Below are the code and all the weights of a small trained network. Each question names an input and a class and asks about switching units off, where a switched-off unit gives its printed mean instead of its output.

import numpy as np


def w(rows, s, z=0):
    codes = np.array(rows[::2]) - 128.0
    scale = np.full(codes.shape[1], s)
    scale[-1] = z or s
    return codes * scale


def f(y):
    return np.maximum(y, 0)


def log_softmax(a):
    a = a - a.max(-1, keepdims=True)
    return a - np.log(np.exp(a).sum(-1, keepdims=True))


def net(x, mask):
    res = np.array(x, float).reshape(1, 4) / 4 @ E
    y = f(res @ A[0][:, :-1].T + A[0][:, -1])
    res = res + np.where(mask, y, B[0][:, -1]) @ B[0][:, :-1]
    return log_softmax(res[-1] @ U[:, :-1].T + U[:, -1])


A, B = {}, {}
E = w([
[99,149,244],'x0',
[165,255,107],'x1',
[196,97,207],'x2',
[225,134,118],'x3',
],0.0079)
A[0] = w([
[67,102,201,143],'neuron 1',
[187,183,128,190],'neuron 2',
[122,98,64,111],'neuron 3',
[20,128,90,89],'neuron 4',
[94,125,199,148],'neuron 5',
[178,205,131,254],'neuron 6',
[130,167,110,216],'neuron 7',
[164,2,204,198],'neuron 8',
],0.013,0.0056)
B[0] = w([
[65,182,27,195],'neuron 1',
[175,68,209,202],'neuron 2',
[18,79,49,169],'neuron 3',
[101,251,180,188],'neuron 4',
[15,174,25,182],'neuron 5',
[73,14,196,230],'neuron 6',
[141,158,226,186],'neuron 7',
[227,37,1,247],'neuron 8',
],0.008,0.011)
U = w([
[149,127,76,3],'0',
[96,227,103,30],'1',
[125,122,193,229],'2',
[161,59,114,196],'3',
[8,133,73,194],'4',
],0.013,0.0056)

Each question gives the input, the list of numbers given to net, and the class t.
The units are the neurons (one row each of A and B). Each row of codes is followed by its name. A weight is (code - 128) times the scale printed after its matrix; where a second scale follows, it is the last column's (A, B and U).
mask holds one flag per neuron, in row order. A switched-off neuron (its flag False) gives its mean, the last column of its row in B, instead of its output. The means were averaged over made-up inputs and are rounded, as every weight is.
A unit's drop is (log p(t) with every unit on - log p(t) with that unit switched off) / (log p(t) with every unit on - log p(t) with every unit switched off).
The circuit of an input: a set's keep is (log p(t) with only the set's units on - log p(t) with every unit switched off) / (log p(t) with every unit on - log p(t) with every unit switched off). Starting from all 8 units, units are removed one at a time, each time the one whose removal leaves the highest keep (on an exact tie, the one counted first), for as long as the keep stays at least 0.8.
units of the circuit, in order: the units of the circuit, biggest drop first
top k neurons: the k neurons with the biggest drops, biggest first
drop when u is switched off: that unit's drop, to one decimal
input [-8,-5,-3,6], class 4: top neuron => [neuron 3]
input [-6,3,0,6], class 2: units of the circuit, in order => [neuron 8; neuron 2]
input [7,-7,2,3], class 4: top 3 neurons => [neuron 5; neuron 1; neuron 2]
input [-2,4,7,-6], class 2: units of the circuit, in order => [neuron 8; neuron 3]
input [-3,5,5,-7], class 2: top 2 neurons => [neuron 8; neuron 1]
input [7,6,4,-3], class 4: top 2 neurons => [neuron 5; neuron 1]
input [-4,7,-8,5], class 2: top 3 neurons => [neuron 8; neuron 7; neuron 2]
input [6,3,7,4], class 3: top 2 neurons => [neuron 8; neuron 4]
input [6,2,5,-2], class 4: drop when neuron 8 is switched off => 0.0
input [1,5,-3,2], class 2: drop when neuron 8 is switched off => 0.3
input [2,3,-6,-6], class 1: drop when neuron 4 is switched off => 0.4
